In the rows, zero is written as 100.
Known rows:
zaklo: 109 93 121 115 111 93 113 112 112 95 97 102 98 104 90 90 122 103 126 78 103 122 118 95 105 99 93
bikun: 132 90 120 106 110 92 106 117 103 89 91 117 89 102 110 84 122 118 124 76 91 126 116 98 98 109 108
kifus: 132 86 122 98 102 97 105 113 101 74 87 123 104 122 80 83 126 120 132 114 86 112 120 96 91 113 108
tretros: 106 91 86 111 113 101 93 107 104 87 108 101 87 91 96 110 108 123 125 71 99 112 99 95 104 113 99
ketimes: 125 90 120 102 108 96 105 115 114 91 91 108 81 100 102 90 110 113 122 72 96 128 110 99 101 107 100
trastoplin: 111 91 115 110 104 96 106 117 112 82 93 111 81 105 102 101 114 105 121 58 95 129 105 104 101 100 97
vidrok: 121 91 118 104 108 97 105 114 112 90 93 107 83 102 100 92 113 112 124 73 98 127 111 100 101 104 98
pastun: 123 91 120 103 108 96 105 115 112 90 93 107 83 101 100 89 112 112 123 72 97 128 111 100 101 106 98
flebrek: 106 90 114 113 103 95 107 119 113 78 92 113 81 107 104 107 116 102 120 51 92 130 102 107 101 98 96
zoplom: 122 88 119 106 103 101 105 110 106 78 90 116 98 123 81 84 123 112 131 106 92 112 116 99 93 108 102
skepan: 116 92 123 80 100 103 100 105 129 75 86 97 92 125 118 74 121 99 134 110 104 114 122 105 90 122 90
stiklun: 114 91 122 118 108 96 93 104 102 86 96 106 90 107 96 95 113 99 126 105 92 110 110 104 109 115 105
gritrem: 116 92 114 105 101 105 90 104 88 78 106 97 89 104 113 110 126 104 136 102 105 126 115 114 110 109 101
pinuk: 128 91 116 117 112 92 109 117 100 91 94 119 92 105 120 79 130 115 126 71 93 125 117 101 97 106 110
zizu: 116 92 119 116 110 95 94 108 97 88 100 104 86 94 106 104 111 102 123 79 95 120 109 101 110 112 105
pograplel: 123 89 112 110 107 106 105 111 115 97 93 111 87 115 98 98 112 98 126 54 104 123 101 98 99 103 100
nomebram: 119 92 82 142 124 109 79 109 129 108 107 95 90 123 27 95 94 118 126 98 71 103 103 126 83 112 112
stegrin: 92 91 113 128 103 92 96 115 98 72 99 113 81 102 110 127 116 88 117 49 88 123 96 111 112 102 101
plubruk: 121 91 117 105 107 99 106 114 111 89 94 107 84 104 98 92 112 112 125 71 98 127 111 100 99 104 98
sobebrir: 121 91 119 104 108 97 105 114 112 89 93 107 84 102 100 92 113 112 123 72 98 127 111 100 100 104 98

Facts:
bedor: direban lasti; tobrim bikun
bekefli: direban plore
bikun: direban starak
bralagras: direban funem; tobrim meku
buru: direban tretros
buskifon: direban funem
dapler: direban gromer
dodror: direban stegrin
doplem: direban bagam
drola: direban siklak
dropin: direban tedro
drotem: direban funem
fasor: direban gusu
flagru: direban gulan
flebrek: direban stegrin
fluskam: direban starak
fomek: direban bralagras
fugram: direban plegrus; tobrim skepodrum
fuser: direban nodus
gigam: direban funem
giklas: direban rovos
gosir: direban troven
greklu: direban funem
gritrem: direban lastevos
gromer: direban kliskufen
grudren: direban sifa
gulan: direban funem; tobrim giklas
ketimes: direban troven
kifus: direban gosir; tobrim grudren
kiril: direban drotem; tobrim bedor
klolon: direban stiklun
klutro: direban plagiko; tobrim skofim
kuzam: direban nomebram
lapoti: direban funem; tobrim pleflafo
lodrak: direban lasti; tobrim plegesol
lukos: direban pluza
mebik: direban gosir
meku: direban stegrin
mukades: direban stiklun
nipa: direban plore; tobrim funem
nobruti: direban lastevos
nodus: direban plegrus
nomebram: direban tretros; tobrim zutas
pastun: direban klolon
pinuk: direban stiklun
plagiko: direban zufun
plakla: direban zizu; tobrim gigam
pleflafo: direban plore; tobrim seplu
plegesol: direban kliskufen; tobrim fasor
plista: direban siklak
plore: direban tretros
plubruk: direban flebe
pluza: direban lasti; tobrim flebe
pobrar: direban gokli; tobrim plista
pograplel: direban rovos
pustu: direban bodrem; tobrim bralagras
redal: direban zufun
rotudre: direban zafle; tobrim flebrek
rovos: direban lasti
ruko: direban pluza; tobrim truskis
runem: direban tretros; tobrim nomebram
seplu: direban tremar; tobrim vastin
siklak: direban lastevos
skagasto: direban bedor
skepan: direban gritrem; tobrim pustu
skofim: direban gulan; tobrim fugram
sobebrir: direban grudren
starak: direban gusu
stasta: direban sifa; tobrim lodrak
stegrin: direban bodrem
stiklun: tobrim plubruk
tedro: direban lasti; tobrim lapoti
teflista: direban skepodrum
trastoplin: direban bodrem
truskis: direban stegrin; tobrim pinuk
tutran: tobrim dapler
vastin: direban skepodrum; tobrim zufun
vidrok: direban vastin
zafle: tobrim plakla
zaklo: direban gromer
zeplo: direban kliskufen
zizu: direban bagam
zoplom: direban tutran; tobrim kifus
zozel: direban lasti
zutas: direban tedro; tobrim pobrar

Rows:
No name comes twice in this set of rows, the named rows included.
118 89 119 108 105 99 104 110 115 86 91 109 88 116 89 83 115 108 127 94 95 117 112 103 98 106 98 : rotudre
125 89 122 122 105 106 111 107 92 77 91 121 89 123 88 67 117 113 130 86 89 115 118 98 78 104 111 : kiril
75 92 135 127 97 98 95 88 91 95 92 94 73 118 106 108 101 100 117 135 97 108 98 113 122 115 102 : vastin
104 92 118 94 103 94 106 117 129 76 85 106 80 108 125 97 112 93 118 45 97 126 106 100 95 112 90 : meku
121 91 116 97 102 103 103 112 106 82 97 103 86 108 105 95 122 114 132 86 103 132 115 108 100 102 96 : nobruti
127 92 112 104 105 107 99 114 113 91 99 97 83 112 88 95 118 115 132 85 97 136 117 119 94 100 99 : plista
97 95 123 133 116 89 105 105 97 95 107 96 108 98 89 102 124 88 127 89 104 112 119 94 118 105 97 : gromer
100 92 114 123 105 94 95 112 98 78 100 110 83 100 108 119 114 93 119 58 91 122 100 107 111 105 103 : bodrem
102 94 121 128 114 91 103 105 97 92 105 98 102 98 94 103 121 92 126 85 103 114 116 96 115 106 99 : kliskufen
140 90 104 145 121 116 88 116 145 124 93 101 87 147 19 83 92 94 125 77 72 116 103 133 74 101 115 : zutas
116 91 127 132 105 113 100 98 82 76 97 108 74 110 84 82 93 101 125 74 91 114 111 97 83 107 110 : gulan

The same elements again, as new rows of numbers:
Known rows:
vidrok: 97 101 112 96 106 100 97 93 98 88 101 100 104 100 105 109 100 99 94 102 100 99 93 103 98 107 94 120 107 100 95 118 100 105 109 106 99
ketimes: 99 103 93 95 108 92 96 98 102 92 113 101 107 99 102 104 95 98 97 112 103 105 97 100 103 100 69 109 123 89 96 104 104 99 109 102 85
plegesol: 97 99 106 97 107 98 98 98 92 89 108 96 103 99 106 108 98 98 94 103 98 101 92 100 98 105 93 114 113 92 96 115 103 105 108 109 95
flagru: 102 98 103 98 103 98 96 105 96 98 99 100 97 96 96 90 92 103 89 101 101 106 102 102 108 92 119 103 107 113 92 109 86 99 106 108 74
bralagras: 91 104 104 95 97 104 91 103 105 96 98 97 101 92 99 96 86 95 92 76 95 98 101 100 103 99 117 110 76 102 96 84 96 112 104 117 97
plista: 94 111 116 90 110 88 99 111 86 90 120 88 96 106 122 118 93 90 85 81 105 100 93 94 83 106 102 103 146 95 86 78 120 108 119 106 110
pobrar: 97 106 127 95 97 93 95 104 84 94 105 93 92 103 120 115 90 92 89 90 103 98 85 101 91 98 108 100 121 85 89 114 110 112 114 109 96
zozel: 99 89 100 95 103 97 100 95 90 95 96 102 106 86 97 103 102 96 95 125 101 90 101 105 103 90 108 94 130 106 96 164 86 87 104 104 86
greklu: 101 110 94 96 101 89 100 104 87 96 101 94 102 102 100 102 85 99 85 89 104 109 94 98 99 105 114 120 81 97 87 76 98 106 105 106 96
tremar: 91 101 102 94 99 101 95 93 104 92 98 103 107 97 105 100 94 92 99 87 99 90 97 101 99 99 106 112 97 95 99 95 110 109 100 108 109
stiklun: 92 105 99 96 96 98 92 88 99 90 91 113 101 95 110 98 91 89 102 95 99 98 85 103 102 97 110 114 83 82 99 109 105 110 97 111 98
plubruk: 98 95 104 95 103 101 99 105 105 95 121 81 113 96 98 96 98 105 96 109 98 95 105 100 101 100 83 101 142 89 101 106 116 108 112 99 80
zutas: 94 105 99 90 97 87 101 100 69 95 108 93 105 97 103 133 84 89 87 100 101 95 86 98 90 104 99 105 100 77 86 114 93 97 106 109 111
troven: 91 102 101 94 101 101 96 92 104 91 100 104 106 97 105 100 95 92 99 88 99 91 96 101 98 100 108 112 100 95 99 94 110 109 101 108 108
gokli: 92 102 102 94 100 101 95 93 103 92 100 103 107 97 105 100 93 92 98 87 99 91 97 101 98 99 107 112 97 95 99 96 110 109 100 108 108
stasta: 99 106 95 97 102 90 92 94 95 90 103 110 99 97 109 105 88 94 100 117 103 111 83 102 107 96 69 108 106 74 96 122 97 99 105 109 77
mebik: 99 101 105 97 102 97 102 95 86 91 106 96 103 103 106 102 97 99 93 101 101 100 90 100 96 104 118 117 111 90 93 105 108 108 103 102 96
pograplel: 98 106 83 90 110 84 101 94 82 93 94 108 111 95 98 127 93 89 86 107 109 96 97 101 95 105 86 115 95 106 85 116 82 81 106 105 123
tutran: 93 105 99 96 95 98 93 87 98 90 90 112 100 95 109 98 91 89 102 94 99 97 86 103 102 96 109 114 81 83 99 109 104 110 97 112 99
redal: 99 108 99 93 107 93 96 95 97 91 113 102 108 105 101 113 93 98 94 99 103 104 92 101 100 104 77 117 111 90 93 88 103 103 108 101 95

Rows:
No name comes twice in this set of rows, the named rows included.
92 82 121 108 102 114 95 78 64 89 106 101 102 110 95 131 92 107 103 96 82 100 73 104 107 110 100 133 64 72 105 125 78 104 99 128 101 : runem
97 103 81 87 101 86 105 103 86 98 116 84 120 94 90 116 88 96 88 110 105 91 105 97 94 101 87 102 126 87 90 95 105 94 108 95 104 : giklas
111 124 44 94 86 85 101 45 117 109 66 123 145 81 85 59 128 98 89 118 105 95 103 121 102 88 153 131 64 105 94 114 127 117 87 67 105 : tedro
90 105 93 90 88 97 95 83 92 94 86 110 108 86 99 112 88 85 99 106 98 89 86 106 99 95 116 108 78 77 97 134 93 105 97 106 104 : pluza
91 102 105 92 102 105 94 107 110 98 103 90 109 94 95 95 90 98 90 72 96 92 111 99 100 102 116 109 94 115 97 70 103 112 108 111 105 : funem

Now the same elements, written a new way:
Known rows:
giklas: 87 117 111 97 82 86 54 92 89 95 121 87 107 102 109 83 101 122 91 85 104 93 103 104 111 135 102
pleflafo: 81 76 93 65 126 89 98 138 119 136 70 57 131 79 134 109 117 64 126 78 111 120 104 87 84 149 121
lastevos: 103 99 113 89 101 96 83 80 87 92 104 99 94 87 98 120 97 123 108 95 93 118 93 103 90 99 98
lapoti: 117 95 89 74 120 127 94 103 132 108 69 75 114 88 116 82 117 81 116 98 109 93 101 97 112 124 123
gusu: 96 102 113 103 90 100 96 80 77 108 101 92 98 100 102 110 105 113 89 103 92 103 96 98 92 102 103
mukades: 96 107 112 94 95 95 97 82 89 111 114 89 91 100 110 104 108 113 97 102 87 104 98 95 99 109 105
skofim: 99 80 61 60 60 158 124 80 144 68 106 91 139 96 125 86 130 158 104 117 115 79 84 91 92 118 123
gritrem: 107 98 113 85 104 92 79 78 90 85 106 101 91 82 95 124 97 125 113 92 94 124 93 103 89 95 98
pograplel: 88 118 111 96 82 85 55 92 88 96 121 86 107 103 108 85 102 122 91 86 106 94 103 104 113 136 102
doplem: 96 106 113 94 96 96 96 82 89 111 113 90 92 99 110 104 106 114 97 102 87 104 99 97 98 109 104
bralagras: 91 83 71 125 182 137 99 106 119 104 98 121 133 106 100 105 128 126 97 117 115 78 75 117 145 111 104
sifa: 96 104 115 99 94 107 92 85 77 107 100 94 99 97 105 112 99 118 95 102 90 106 94 102 91 105 99
zafle: 84 94 91 104 114 113 96 104 106 86 80 97 113 92 120 75 84 106 104 99 116 113 90 87 86 79 94
gulan: 100 94 93 86 118 143 96 87 120 90 75 106 116 97 112 87 115 117 100 105 107 84 100 101 98 106 103
skepan: 95 76 80 88 155 88 81 96 127 70 115 105 109 88 93 99 116 112 126 90 105 126 80 100 105 85 107
zaklo: 92 130 108 83 104 115 111 99 83 108 129 86 81 114 127 96 93 108 127 91 50 94 87 106 101 112 95
plore: 72 92 118 89 104 93 97 99 81 129 98 98 109 86 127 129 106 122 98 91 97 106 105 93 75 127 90
fugram: 80 73 66 70 52 128 121 97 117 65 120 73 141 103 116 88 117 141 109 108 103 106 70 90 71 102 123
ruko: 76 95 96 96 103 97 54 100 108 75 105 89 127 93 112 46 107 105 104 79 110 82 99 98 96 117 101
ketimes: 97 104 111 99 91 88 100 77 89 112 114 87 90 104 108 102 113 109 90 104 90 101 99 90 100 106 109

Rows:
No name comes twice in this set of rows, the named rows included.
81 97 116 93 99 99 95 93 81 120 99 96 106 90 118 122 103 121 96 96 94 106 101 97 81 119 94 : tretros
110 93 89 74 115 108 91 125 115 110 74 51 120 99 105 93 110 60 122 92 104 121 91 101 106 126 133 : seplu
108 97 112 83 106 90 78 77 92 82 107 102 90 79 93 126 96 127 116 91 94 127 92 103 89 94 98 : siklak
94 120 110 87 101 106 103 92 86 110 122 88 85 107 120 100 99 112 114 95 67 98 92 102 100 112 99 : zeplo
57 74 96 77 127 91 103 113 116 119 96 93 124 89 137 99 122 104 108 84 105 107 106 82 69 123 97 : nipa
97 102 117 97 96 93 95 73 87 113 112 93 90 88 114 92 107 111 101 99 84 92 99 94 93 103 102 : pinuk
93 97 105 91 68 114 102 85 79 96 109 87 111 97 107 117 100 137 96 106 93 106 84 101 84 108 105 : skepodrum
102 106 114 95 94 107 91 92 78 112 94 83 102 98 102 119 98 108 99 101 92 110 93 106 96 113 106 : zufun
113 99 109 74 110 75 77 72 107 81 122 100 79 79 96 121 104 125 122 88 93 131 96 97 95 95 104 : drola
77 66 123 84 126 116 77 90 121 126 107 84 107 68 120 39 98 103 106 138 89 107 95 110 70 75 110 : truskis
70 70 81 121 186 110 91 119 120 122 126 99 128 107 102 84 119 114 99 134 107 111 68 119 133 95 114 : pustu
90 114 112 95 87 88 66 89 90 99 119 87 103 102 109 91 103 121 93 91 100 97 101 103 109 128 103 : zozel
64 130 71 63 152 119 100 103 104 75 97 102 105 138 103 70 101 109 94 90 34 135 117 95 51 105 129 : plegesol

The same elements again, as new rows of numbers:
Known rows:
skagasto: 102 103 103 110 104 99 110 105 97 93 107 92 106 96 106 93 94 93 100 83 100 106 91 97 103 100
plegrus: 102 97 106 93 100 107 92 97 76 108 96 105 98 89 93 98 107 101 103 96 91 96 96 97 116 100
bedor: 86 124 97 100 85 104 102 94 105 120 102 131 108 75 112 105 105 128 86 90 95 106 97 102 67 122
gritrem: 108 97 89 92 108 112 53 97 72 89 83 117 95 81 112 97 105 106 94 107 93 107 98 97 106 86
dodror: 88 97 97 108 106 91 103 108 91 91 93 84 110 132 114 96 94 107 106 86 101 93 96 104 108 99
gulan: 98 108 97 90 97 109 95 86 109 135 94 117 93 107 100 111 91 75 92 121 99 97 119 104 88 112
redal: 99 95 105 111 107 101 106 105 102 91 103 91 103 101 99 97 98 98 102 93 102 101 96 95 109 95
bralagras: 116 108 109 73 104 97 39 77 121 142 100 68 84 121 111 122 111 76 111 115 94 113 126 142 97 120
klolon: 101 94 106 94 101 106 91 97 79 109 97 104 97 83 90 98 108 103 104 96 92 95 97 94 118 101
nipa: 99 104 100 103 90 102 105 99 131 90 108 99 96 110 103 103 102 107 105 121 115 97 101 115 73 97
plegesol: 85 89 60 86 81 99 166 105 86 77 116 70 90 94 107 118 84 110 103 157 91 106 119 80 70 96
seplu: 123 101 100 100 88 68 58 98 113 95 106 100 110 137 67 87 91 104 82 146 114 103 120 81 75 108
kliskufen: 117 99 111 97 93 108 133 102 65 97 93 107 104 119 84 110 115 95 94 95 87 105 98 92 117 92
zutas: 96 115 91 81 83 72 99 115 144 104 109 108 60 87 92 103 86 89 67 61 101 95 111 139 76 85
tremar: 103 98 105 94 100 108 92 97 75 107 95 105 99 92 97 98 106 99 103 97 92 97 96 98 114 99
zeplo: 107 97 108 113 103 101 129 107 95 85 101 92 106 117 93 104 103 95 97 92 100 106 97 93 110 92
pustu: 105 104 98 83 103 72 49 92 140 106 104 48 93 136 120 118 114 115 117 101 103 114 117 144 87 116
pastun: 98 94 105 112 108 99 107 105 103 92 103 91 103 97 97 97 99 99 103 92 102 100 96 94 111 97
stiklun: 96 100 92 84 91 94 91 93 108 114 98 112 92 85 90 106 108 116 98 111 97 97 109 99 91 109
drola: 103 95 95 110 112 103 79 105 100 78 94 99 101 95 111 97 97 101 96 100 103 108 98 95 103 86

Rows:
No name comes twice in this set of rows, the named rows included.
86 95 110 122 111 104 107 105 110 95 104 97 106 87 96 98 101 110 102 90 104 99 96 90 108 102 : bikun
86 95 76 93 91 93 123 101 115 91 110 87 92 90 104 109 90 113 101 131 102 101 114 92 75 103 : stasta
94 105 93 86 89 77 98 112 142 100 104 105 65 96 87 106 91 94 76 80 104 92 114 130 84 84 : pobrar
90 88 92 105 104 103 119 106 89 87 110 78 98 85 102 98 91 100 108 111 97 99 101 87 107 96 : fasor
92 97 99 110 106 95 105 107 94 91 96 87 108 121 109 97 95 103 105 89 102 96 96 102 109 98 : trastoplin
98 103 91 83 89 97 91 93 104 112 97 113 93 92 95 106 107 112 97 112 97 98 108 103 87 107 : tutran
100 113 105 72 73 102 83 102 122 111 102 121 59 94 91 104 106 96 87 99 104 81 106 152 75 81 : nomebram
110 106 103 111 96 86 76 94 124 112 103 107 109 136 80 97 85 89 81 141 114 102 124 85 74 112 : lapoti
81 99 52 82 80 97 148 103 89 86 123 70 91 69 122 108 74 110 104 146 91 107 113 86 59 106 : lodrak
123 106 111 107 83 84 59 97 116 91 110 102 110 143 73 85 97 105 90 158 122 98 113 94 64 103 : pleflafo

